[[-47.4  38.4  -0.3 -15.1 -29.5]
 [ 24.1  -2.2 -16.6  12.6  51.2]] --> -2.2

[ 40.5   6.6  51.3  31.5  23.9 -28.0 -23.1] --> 6.6

[[  2.9   8.4  19.1  44.4  27.6 -26.2]
 [-18.6  10.6  -5.7  -3.7 -14.3  14.7]] --> 10.6

[-13.0   7.2 -48.1   0.9  -3.5] --> 7.2

[[-29.3  29.1   2.8  25.4   3.1]
 [ 16.2 -20.5  -3.8  22.8  -7.5]
 [-55.3  11.2 -23.3  39.7 -27.2]] --> 11.2

[-46.4  23.4 -30.0   7.3   9.8] --> 23.4

[-3.9 42.4  3.9 19.0  6.6 44.0  7.9] --> 42.4

[-44.2  44.2  -9.8  47.6 -16.1  31.0] --> 44.2
---
[-31  -4   6  39  -8] Answer: -8
[2182 3142 8477 7980 4239 4479 5590] Answer: 5590
[1 3 5 5 7] Answer: 7
[ 77 150 109  51 122 205 130] Answer: 130
[ 35 -37 -17   9] Answer: 9
[7199 2131 9252 5094] Answer: 5094
[62 28 84 32 90 17] Answer: 17
---
Q: [-11.4 -39.8  35.4  -5.6]
A: -5.6
Q: [-51.5 -13.5  13.4   0.5   1.9  32.5]
A: 32.5
Q: [-45.4 -29.5 -36.7  54.3 -25.4]
A: -25.4
Q: [-38.0  -6.2  27.3 -42.3  51.1  15.6]
A: 15.6
Q: [-49.5  -0.7   8.9 -29.6  15.2  10.5]
A: 10.5
Q: [ 26.8 -45.0   6.6  29.3]
A: 29.3
Q: [  4.0 -16.5  46.9  28.5]
A: 28.5
---
[[8727 5471 2479 2962 6655 7443]
 [6473 3348 2699 1486 6030 7340]
 [8168 6167 3655 5052 5556 5886]] ans = 3655

[240  13 920 902 970] ans = 920

[[1911 4768 2723 8898]
 [6277 9503 6043 2157]
 [6653 8963 6257 2146]] ans = 6257

[[2502 8765 2567 9334 3899 2426 6751]
 [8664 4333 2577 8521 9298 5834 2179]] ans = 2577

[ 900 -256 -276  185 -616] ans = -276

[ 27 -27 -15   0] ans = -15

[[120  39 146 136 210  59]
 [ 28  72 146 131  87 106]] ans = 146
---
92	8	67	80 -> 8
1	4	2	5	5	8 -> 4
3	-40	-20	25	-25	-33	2 -> -40
8521	3628	2296	8337 -> 3628
3561	7943	3237	4736 -> 7943
3050	3360	8086	7481	6055 -> 3360
6261	8412	7711	2981 -> 8412
892	345	460	389	994	99 -> 345
2	3	8	2	1 -> 3
---
[-0.024  0.133 -0.096 -0.076  0.129]	-0.024, 0.129

[  58.558  -27.368  149.816    8.421   63.555 -184.730]	58.558, -184.730

[ 107.78  -64.42 -155.30   21.67   95.78]	107.78, 95.78

[-0.06 -0.02 -0.12  0.03  0.01 -0.04  0.11]	-0.06, 0.11

[[-118.26  155.35  114.71  -65.93  -24.24 -169.99 -126.88]
 [  16.52  184.91  142.37 -159.99  -39.32  -80.55 -145.77]]	-118.26, -145.77

[[ 0.125 -0.195 -0.147 -0.178 -0.203]
 [ 0.150 -0.183 -0.142 -0.193 -0.203]]	0.125, -0.203

[ 130.595  -76.978   38.202 -120.491   18.180]	130.595, 18.180

[-1.745 -1.509 -1.176 -1.335  1.637  0.541 -1.833]	-1.745, -1.833

[-120.79    7.44 -184.19 -140.82  -99.11  -91.28  196.44]	-120.79, 196.44
---
 32.9  -35.0   23.9   52.9   -8.0 -> 23.9, 52.9

 17.4   30.8  -29.5   20.6  -55.8   -5.5  -33.6 -> 20.6, 30.8

  5.2    1.7    7.1  -18.2   -1.8   -1.1   -7.7
-49.3  -55.4  -39.6    7.0  -41.0   19.7    2.1
-28.8    0.1  -23.6   13.3   -0.2  -14.7   22.3
-> 7.0, 22.3

-27.6  -19.3   10.6  -48.5   17.2   24.1   39.1 -> -48.5, 39.1

-14.3  -54.9    1.0   -1.1  -23.4 -> 1.0, 1.0

-13.3  -35.8  -12.5  -52.3   23.3 -> -12.5, 23.3

 40.1   37.6  -25.6   45.2  -19.7    0.4   43.1 -> 45.2, 45.2

 24.2  -44.7   54.0   -6.9    9.2 -> 54.0, 54.0

 40.8  -41.2  -32.2  -32.5   19.9  -40.0   35.7
-38.8  -32.1  -48.4  -35.1   31.8   20.2  -26.9
 -5.4   25.1   48.0  -14.5   -2.6  -36.5  -48.2
-> -35.1, 48.0
